[ 301   -2  300  184 -364 -179  -35  -72  102 -195  129   41  -48 -134
   23 -192  288  113  109 -103  -70   21  154  237  -99 -206 -433  218
  203  491   15 -237  -25 -302   95 -208  238  351  183] | q_732
[  -8 -200  115 -106 -239 -186  258  -77 -267 -112  124 -136 -121 -309
  136 -192  107  -16  232  399  115 -288  -92 -130  401 -419  194   52
 -342 -328 -253  -27  344 -162 -165  -21  147 -307    2] | q_936
[-170 -179  221  -12 -374 -161  354    1  -85 -151   20 -322  -86 -198
   16 -151 -123  -40  251  344   82 -263  -51 -153  310 -329  357  110
 -308 -216 -189   38  288  -93 -122   75  139 -397  314] | q_126
[ 252   24  252  135 -393 -179  -44  -70   61 -162   91   14  -43 -148
   94 -159  265  101   62 -133  -76   63  131  265 -128 -197 -423  277
  187  506   42 -256    4 -311   84 -206  211  311  250] | q_77
[ 330 -191  152  -54 -111  257  292    2  391  -67  302   36  327  258
 -142  -13  729 -328  -10  106   19  418  167  223  278 -589  -92    2
   78 -102 -113    5 -457 -271  145  -69  142 -238 -202] | q_963
[  17 -252  202  -58 -242 -194  240  -45 -213 -111  153 -149  -64 -353
  121 -177    9    5  137  404  134 -263  -96  -81  423 -468  267   51
 -289 -289 -228  -23  359 -123 -159  -24  123 -336   56] | q_329
[-160 -208 -365  -96  263   93 -125  370  280 -282  262  254  105  -15
 -374  -13  102  -79  -11  375  -32  841  -37  196  268 -287  425 -211
  -85 -141 -108  165  216 -232  222  135  223   36 -562] | q_77
[ 152  250 -114  -82 -215    8 -135  -15   40  120  -91   34 -137    3
  -14  114    9 -315  265 -539 -162 -589   98 -221 -114 -137 -195  286
  274  223   85  412 -175 -230  -76  -38   70  145  109] | q_126
[  10 -201  142  -66 -195 -167  180 -115 -212 -123   94 -192 -105 -393
  109 -245   76  118  238  341  124 -424 -119 -185  345 -444  197  107
 -328 -246 -260  -58  409 -151 -172  -64  123 -299    5] | q_935
[ 116  298 -165  -59 -125   18 -216   40   14  161 -134   77  -75  103
  -84   81   77 -281  379 -531 -101 -445  138 -266 -113  -14 -145  247
  356  203  143  499 -203 -189 -207  -48   61  213  118] | q_77
[ 147  -10  247  190 -459 -118    9  -60  197 -233  199  -24   85  -82
 -203 -109  163  -18   66 -163 -153   81  168  202 -118 -183 -377  228
  306  520  124 -176 -106 -330  170 -219  257  264  199] | q_126
[ 267   24  182  144 -376 -187  -44  -79   89 -179   64   17  -58 -154
   21 -190  250  146  177 -111  -95   13  108  235    5 -116 -459  227
  101  493   42 -249  -24 -332  162 -207  202  341  252] | q_963
[ 116  233 -174 -105 -206   30  -82   -2  172  123  -67  -20 -132  -11
   -3  108  -39 -294  257 -433 -196 -631   47 -275 -145 -167 -133  285
  286  264   33  435 -152 -220  -50   13   82  152  145] | q_150
[ 173  225   13  -48 -189  -49 -238   74  -40  105  -84  108  -83  128
  -79  180   63 -351  396 -406  -62 -467  204 -157   -2   20 -156  196
  260  138  137  515 -272 -191 -146  -53   56  174  151] | q_47
[-176 -234 -366  -77  221   76 -148  393  247 -355  199  205  132   10
 -402   49  139  -59   -6  394  -52  898  -44  231  267 -352  476 -188
 -129 -139 -117  152  191 -264  269  145  255   47 -523] | q_500
[ 226   -8  233  122 -313 -174  -16 -162   20 -129   46   55  -55 -110
   60 -192  301  146   88 -104  -86   21  108  231  -88 -171 -473  251
  142  521   49 -301  -29 -305  152 -213  228  308  230] | q_935
[-114 -197  150   -3 -373 -171  339  -16 -123 -171   34 -375  -90 -232
   20 -122   -2  -15  187  339   85 -275  -63 -125  168 -400  390  153
 -236 -201 -209   65  288  -31 -184   87  178 -316  331] | q_150
[ 255   27  205  162 -411 -177    1 -116  131 -159   77   12  -15 -152
   63 -140  259  136  142 -135 -115  -24  118  227 -133 -245 -443  293
  179  515   67 -276  -72 -300   89 -218  252  306  228] | q_48
[ 328 -152   -9   46  -63  187  250  -64  445   30  165   27  187  208
   47  -37  771  -98   87  226  -20  179   59   99  176 -605 -102  130
  -87  -93 -238 -138 -284 -201  204  -72  187 -303 -288] | q_500
[ 297   63  205  204 -356 -131  -84  -76   32 -119   94   36  -43 -141
  100 -193  355  183  128  -63  -74   66  137  293   -1 -148 -426  298
  148  453   69 -256   -1 -344   90 -241  240  394  215] | q_935
[ 231  184 -139 -120 -182   16 -120  -47   92  146   -4   58 -127  -15
   65  122   75 -342  273 -461 -129 -557   27 -245  -70 -165 -163  244
  287  142   41  437 -204 -204 -107  -50   49  131   55] | q_963
[ 302 -154  155  -34 -111  261  291  -16  389  -20  291   10  360  269
 -194   17  775 -238  -16   98   21  401  253  215  192 -545 -106   41
   68  -61  -26  -38 -459 -221  173  -91  185 -249 -199] | q_935
[-287 -172 -328 -144  226   89 -117  383  234 -292  238  193   87  -14
 -352   67   45 -102  -34  279  -53  794  -30  137  229 -245  466 -246
 -128  -78  -61  215  231 -202  313  200  244  -21 -511] | q_47
[-239 -255 -376  -48  221   54 -115  392  301 -280  225  208  119   -5
 -427   40   64  -76  -26  360  -50  892  -29  194  220 -303  508 -189
  -57 -129 -127  186  225 -202  255  203  226   25 -483] | q_329
[ 309  -21  192  186 -375 -149  -58  -85   59 -212  110   41  -24  -78
   52 -145  358  120  141  -49  -98  102   98  289  -49 -238 -394  305
  157  420   57 -211  -96 -381  112 -242  248  348  158] | q_500
[-130 -230 -324  -54  252   67 -105  340  224 -303  149  207   99   43
 -444    8   70  -49  -47  287   -6  765    3  187  255 -315  375 -220
  -16 -138 -121  161  165 -184  158   57  207   90 -497] | q_48
[ 265 -165  156  -32 -100  183  308  -41  412   10  144   16  204  237
  -44   -9  760  -79  130  101    7  115  134  117  205 -531 -215  153
 -125  -75 -230 -123 -199 -255  173  -91  214 -233 -289] | q_126
[-201 -198 -355 -122  189   95  -55  389  207 -308  154  219   79   23
 -384   36  147  -74   -5  310  -26  819  -28  210  237 -278  438 -169
  -83 -155 -111  196  213 -288  236  116  268  163 -502] | q_150
[-161 -147 -401  -84  212   84 -143  365  243 -317  181  202   36  -34
 -305  -19  106  -61   16  230  -32  814  -47  149  266 -288  373 -180
  -91  -69 -125  203  253 -249  204  120  232  113 -514] | q_281
[-190 -175 -348 -128  190   77 -113  340  235 -267  184  227   69   11
 -348   -7   91  -52   47  277  -47  804  -79  107  304 -286  325 -172
 -142  -91 -145  167  252 -271  265   80  259   98 -565] | q_126
[ 201  221 -100  -48 -228   -1 -157   22   91   82  -49   72 -117   70
   24  152   22 -365  297 -419 -128 -501   86 -193  -78 -132  -82  220
  294  183   73  463 -240 -248  -88   -1   74  143  111] | q_500
[ 245  107  219  206 -411  -89  -84  -99   56 -189  219   11   75  -58
  -37 -257  324   73   39 -142 -112   43  128  208  -72 -204 -386  291
  314  510   90 -237  -68 -422  109 -287  229  330   55] | q_77
[-197 -156 -410 -134  225  114 -126  328  245 -251  201  197  110   20
 -426   24  172    7    6  286  -38  797  -28  146  195 -275  376 -121
  -68  -81  -90  156  250 -250  275   99  275   99 -544] | q_935
[ -97 -162  147  -26 -392 -150  333  -20 -146 -203  -30 -336  -93 -243
   86 -141  -85   13  168  284   91 -377   -7 -105  183 -322  372  139
 -330 -214 -149   -3  255   -5 -205   77  134 -439  374] | q_723
[-184 -137 -367  -86  249  132 -144  350  208 -298  236  203  112   -5
 -355  -26  105  -63  -44  318  -52  811  -45  184  299 -282  433 -176
  -34  -69  -84  149  202 -280  258  127  236  101 -518] | q_935
[ 180  254 -144  -18 -178  -56 -175   39   47  197 -190  109 -157   50
  -42  120    5 -337  433 -464 -121 -503  141 -228  -34  -91 -211  253
  274  181  113  497 -224 -200 -206  -67   68  174  154] | q_48
[-218 -166 -473 -119  241  109 -100  299  238 -278  240  234   86   28
 -354  -38   93  -87  -12  326  -79  798  -81  140  299 -303  390 -190
  -84 -131 -143  173  232 -269  225  163  253  111 -567] | q_936
[ 239 -172   32  -32  -53  205  268  -50  474   61  124    4  202  244
   -8  -25  696 -115   90  193  -40  101  103  106  111 -577 -175  111
 -111  -70 -184 -152 -294 -139  165  -58  202 -360 -247] | q_723
[ 209  251 -186  -71 -132    9 -162 -120   23  196  -16   91 -130   53
   67   53  101 -241  315 -441 -136 -640   47 -254  -83 -112 -197  326
  278  156   73  385 -181 -239  -54  -37   66  170  -14] | q_935
[ 160  248  -46  -83 -203  -82 -211   89   -4   87 -245  112 -133   89
  -58  140   46 -338  419 -437  -45 -519  159 -233  -39  -53 -197  179
  213  142   79  494 -200 -165 -238  -42   89  161  185] | q_732
[ 187  279 -126  -90 -213    1 -150  -12   46   64   -4   77 -162   25
   53   60  -26 -335  227 -475 -132 -567   51 -278 -145 -106 -134  266
  347  250   41  453 -160 -222  -77   34   54  125   66] | q_732
[ 301   14  117  191 -372 -150  -23 -112   96 -108   58   41  -29 -130
   10 -187  326  148  144  -77  -94   10   94  250  -61 -214 -445  302
  148  460    9 -268  -24 -339  108 -261  255  365  193] | q_150
[ 269   11  245  147 -336 -170  -39  -77  156 -132   97   21  -38 -168
   78 -179  286  132  164 -115  -65   16  107  209 -122 -230 -447  268
  171  501   -6 -244   44 -314   89 -197  227  363  182] | q_77
[-118 -264 -341  -92  270   55 -146  339  161 -301  181  225   89  -30
 -377   -5  135  -23  -29  219   17  793  -31  161  263 -228  412 -287
  -68 -175 -170  207  207 -195  132   45  165  142 -553] | q_963
[ 157  260 -119  -88 -227    4 -122   15   71   64  -37   66 -204   18
   73   75  -14 -330  266 -438 -122 -524   82 -238 -104  -56  -71  253
  266  216   50  457 -161 -209  -52   41   50  185  128] | q_281
[-141 -273 -256  -87  239   25  -93  382  237 -318  163  265  118    8
 -425    5   91 -109  -21  277   15  836   27  167  244 -337  327 -315
  -38 -166 -147  203  210 -232  164   66  217   70 -524] | q_732
[-216 -149 -399  -74  206  103 -121  405  238 -321  192  128   78  -24
 -413  -31  131  -47  -33  309  -70  758  -38  232  236 -354  424 -135
  -72 -122 -128  160  199 -275  188  139  236  109 -557] | q_48
[ 261    8  193  179 -347 -190  -34 -127   92 -179   24   40  -27 -126
   51 -191  315  181  149 -124  -97    0   71  211 -128 -238 -458  315
  132  485   25 -305   -6 -323  125 -211  258  376  163] | q_48
[ 204   43  188  179 -432 -120  -41 -125   13 -180  225   -8   94  -18
  -78 -177  237   33    6  -67 -124   53  130  246  -86 -187 -330  250
  313  463  124 -203 -131 -364  145 -225  229  236  181] | q_935
[ 279 -183   45  -17  -43  176  230  -96  470   57  144   53  187  219
   14  -35  784  -85   90  181   17   95   78  116  151 -580 -191  156
  -80  -49 -250 -147 -228 -212  170  -27  202 -256 -269] | q_935
[ 177    1  199  229 -417 -145  -46 -141  106 -236  214  -20   75  -87
 -137 -240  256   32  -16  -91 -178   11  123  215 -132 -229 -347  233
  294  556   17 -249  -76 -334  115 -207  261  321  142] | q_936
[ -51 -177  143   -6 -358 -121  319  -19  -71 -166   87 -319  -99 -332
   97 -183  -66    2  126  297   93 -285  -81 -104  277 -357  347   62
 -264 -177 -240   36  322  -80 -211   43   89 -387  283] | q_963
[ -67 -173  110   -1 -381 -163  321  -43 -111 -117    9 -315  -51 -181
   32 -167  -55   -4  161  334  132 -257  -14 -102  244 -379  356  120
 -257 -260 -151   59  252  -12 -263   12  133 -439  361] | q_77
[ 242   35  170  180 -390 -126  -34 -122   49 -209  274  -17   59 -105
  -35 -187  299   56   -7 -108 -143    7  123  194 -106 -206 -407  237
  298  478   44 -253  -73 -382  120 -223  228  384   53] | q_936
[ 225   73  272  227 -461 -141  -53 -128   88 -280  213   -5   73  -22
  -63 -217  249   18   86 -143 -147   28  109  216  -43 -240 -363  279
  314  515   79 -213 -132 -369  124 -245  274  329   99] | q_48
[ -12 -191  126  -78 -226 -163  209  -87 -218 -128   82 -142 -111 -329
  122 -228  103   54  231  292  132 -359 -114 -139  351 -423  180   90
 -270 -269 -251  -17  372 -136 -226  -88  148 -242    5] | q_281
[ 183   44  215  294 -456 -112  -72 -102  165 -267  252  -24  131  -48
 -202 -210  238   70   36  -59 -174   67  157  269 -149 -194 -274  257
  321  502  104 -259 -143 -347  173 -206  234  264  141] | q_329
[ 246  279 -218  -71 -225    5 -146  -60   94  139  -74   76 -212  -34
   57   80    1 -297  347 -504 -137 -667   46 -312 -154  -73 -113  283
  275  210   57  457 -214 -225  -70  -45   22  156   87] | q_963
[-209 -174 -355 -135  251   93 -111  374  181 -301  208  220   77   28
 -291  -19  106  -28   59  297  -40  735  -39  113  280 -237  424 -190
  -99 -147 -124  166  230 -231  229  136  246  126 -575] | q_723
[ 207  323 -144 -115 -172   11 -126   -3   -3  142  -14   55 -142    6
  134   60  -12 -333  293 -457 -155 -610    7 -263  -43 -206 -223  286
  345  212   42  432 -156 -319  -95  -17   52  231    6] | q_48
[ 292   22  193  219 -370 -177  -66  -85   27 -187  135   86  -25 -113
   80 -185  293  143  104  -92 -109  132   98  278 -104 -156 -363  285
  181  475   57 -253  -42 -382  147 -201  217  360  150] | q_329
[ -67 -210  219  -10 -355 -178  290   29 -118 -240   59 -296  -45 -173
  -20  -93  -47  -59  191  398  114 -199  -24  -83  313 -348  383   67
 -257 -225 -203   60  255  -60 -108  110  139 -398  334] | q_500
[ 147  292 -141 -116 -212    1 -137  -16   72  139  -44   86 -180  -28
   69  113    8 -318  313 -493 -145 -656   81 -250 -133 -137 -173  259
  247  247   82  460 -143 -253  -31  -16   96  139   57] | q_47
[ 299 -216  193   23 -125  214  311   22  378  -61  326    7  369  266
 -102   29  787 -255  -80  144    0  419  185  279  203 -615  -68   47
   79 -105 -108  -77 -390 -258  130  -54  203 -262 -244] | q_329
[-146 -172 -358  -97  227   92 -164  332  268 -312  199  227   50  -42
 -383   -5  127  -73   33  305  -64  742  -89  111  225 -254  372 -236
  -92  -83 -156  154  220 -226  227   94  221   95 -543] | q_963
[ 344 -173  175  -29  -88  233  229    0  335  -77  322   50  352  257
 -128    8  835 -281   16  128   18  413  212  278  278 -586 -167   44
   83 -108 -100  -79 -460 -266  134  -88  187 -182 -268] | q_936
[ -10 -247   96  -60 -245 -182  205 -100 -225 -167   89 -190  -63 -332
  152 -213   64   66  210  340  121 -284 -157 -135  310 -461  217  155
 -315 -271 -232  -85  358  -77 -222  -56  179 -311   31] | q_723
[ 257 -220  139   10 -129  192  239  -26  533   13  223  -18  204  217
  -36   51  744 -164   93  258   -3  141  136  140  135 -633 -106  146
  -93  -90 -194  -88 -292 -181  154  -45  217 -363 -195] | q_47
[ 204   48  195  247 -378  -90    6 -135   70 -126  180  -34   74  -64
  -72 -256  241  113   42  -40 -149    3  118  217  -91 -184 -328  245
  255  436   75 -252 -125 -352  169 -271  186  318  116] | q_150
[ 208  273 -123  -58 -220   63 -132  -35   47   61  -34   52 -120   -6
   -6   97   27 -311  270 -520 -163 -579   74 -228 -187 -152  -72  248
  280  230   92  427 -236 -231 -133  -57   90  146   56] | q_126
[ 240 -227   60  -31 -122  169  328  -33  531  -36  209  -11  220  221
  -58   30  788 -148   47  210  -16  193  151  132  116 -563 -114   95
  -89  -94 -236 -132 -290 -160  196    4  229 -286 -226] | q_936
[ 151   13  164  186 -438 -133  -15  -64   89 -218  169  -80   72  -61
  -44 -218  235  114   34 -124 -160  -35  131  206 -115 -175 -363  299
  262  481   65 -241  -56 -335  116 -232  261  321  157] | q_723
[   8 -245  144  -70 -243 -156  257  -99 -220 -159  177 -193  -47 -308
  171 -171   72   15  106  339  105 -272 -119 -105  366 -444  187   92
 -234 -307 -256  -25  349 -136 -235  -61  138 -266   20] | q_936
[-216 -185 -301  -79  236  105  -75  416  287 -277  317  224  110  -19
 -363    0   40  -67  -19  352  -76  899   -1  191  322 -239  448 -236
  -67 -107  -69  206  216 -303  305  184  204  131 -563] | q_329
[ 221   71  146  231 -442 -105  -59 -138   99 -242  237   24   91   -6
 -125 -225  265   41   72  -78 -191    5   92  189  -55 -259 -324  325
  329  500   89 -197 -120 -381  119 -254  293  257   86] | q_48
[ 273 -124   11  -33  -86  186  226  -86  410  -34  128    1  158  236
  -14  -15  761 -116  110  166  -37  123   60   32  109 -601 -170  166
  -53  -18 -258 -133 -268 -215  184  -47  184 -309 -228] | q_500
[ 215   51  173  208 -401  -79  -43 -122   28 -246  186   -5   82  -25
 -140 -182  338  110   31  -52 -139   49  125  237 -135 -197 -297  269
  255  444  106 -254 -127 -358  160 -250  246  272   94] | q_500
[ 290   15  202  212 -383 -192  -87 -104   81 -138  143   55  -66 -156
  110 -171  261  131  156  -80  -68   45  117  249 -104 -194 -394  237
  111  491   30 -247  -40 -336  149 -215  213  294  161] | q_47
[ -62 -183  125  -19 -401 -161  297  -66  -64 -180   60 -301  -63 -228
    0 -129  -76  -78  220  321   87 -291  -46  -99  277 -381  355   97
 -252 -222 -187   49  227  -24 -165  120  113 -451  417] | q_963
[ 341 -187  159  -18  -95  280  287   39  320  -61  324   14  362  256
  -62  -25  753 -220  -29  121   30  409  222  259  238 -568  -23   15
   31 -161  -15  -55 -475 -258   95 -119  186 -189 -292] | q_723
[ 245    0  262  211 -315 -143  -75  -71   77 -182  137  -28   26 -168
   93 -234  301  224   71  -94 -108   79  118  321  -19 -198 -410  231
  176  538   -2 -335   -1 -383   83 -258  212  379  181] | q_935
[ 191  263 -104  -65 -177  -11 -187   46  -50  132 -118   72 -117   89
  -63  147  107 -357  368 -417 -119 -496  142 -200  -56 -134 -119  243
  307  175  102  503 -249 -229 -130  -33   79  168  131] | q_500
[ 221  255  -45  -95 -160  -63 -267   26 -131  108 -142  111 -122  127
  -10  156  177 -265  431 -461  -69 -490  120 -263  -35  -11 -183  236
  238  173   72  492 -217 -203 -174  -90   82  251   50] | q_500
[ 288 -178  104    3  -79  162  244  -27  392  -52  138   -7  205  278
  -47   28  770 -134   77  220   -1  197  103  123  122 -580 -118  107
  -66  -87 -224 -132 -295 -212  199  -46  189 -285 -234] | q_500
[ 249  229 -105  -73 -220  -28 -115    3   48  140  -79   68 -123    3
    9  134   11 -351  314 -426 -101 -587   91 -258 -108 -153 -138  264
  287  226   45  421 -200 -252  -20  -14   51  140  132] | q_150
[ 356 -183  186  -16 -118  236  267  -11  341  -17  344   39  317  261
  -98   11  787 -201    3  152   67  329  227  232  249 -580  -92   66
    7 -129  -72  -50 -400 -272  182 -104  186 -238 -267] | q_47
[ 320 -174  184   -6  -99  252  325    2  337  -43  303   10  289  299
 -106  -18  770 -263  -71  163   35  407  226  283  215 -529  -50   26
   54 -123  -94  -63 -454 -242  159  -42  167 -155 -224] | q_936
[ 177   49  200  248 -419  -96  -42 -105  102 -242  239  -23   62  -39
 -122 -214  206   63    9  -56 -175   44  139  241 -135 -138 -280  241
  329  521   59 -213 -103 -359  159 -224  210  206  167] | q_935
[ 283  -21  273  186 -400 -169   -1 -100  116 -141   71   29  -77 -185
   18 -161  247  219  116 -135  -53   11  138  222 -158 -156 -455  272
  115  512   19 -299   44 -327  142 -276  224  401  168] | q_126
[ 300    7  173  166 -410 -142  -27  -82   59 -186   83   94  -50 -118
  122 -205  254  136  145  -81  -65   48  128  261  -44 -147 -367  287
  137  441   65 -255  -66 -319   90 -227  242  363  236] | q_723
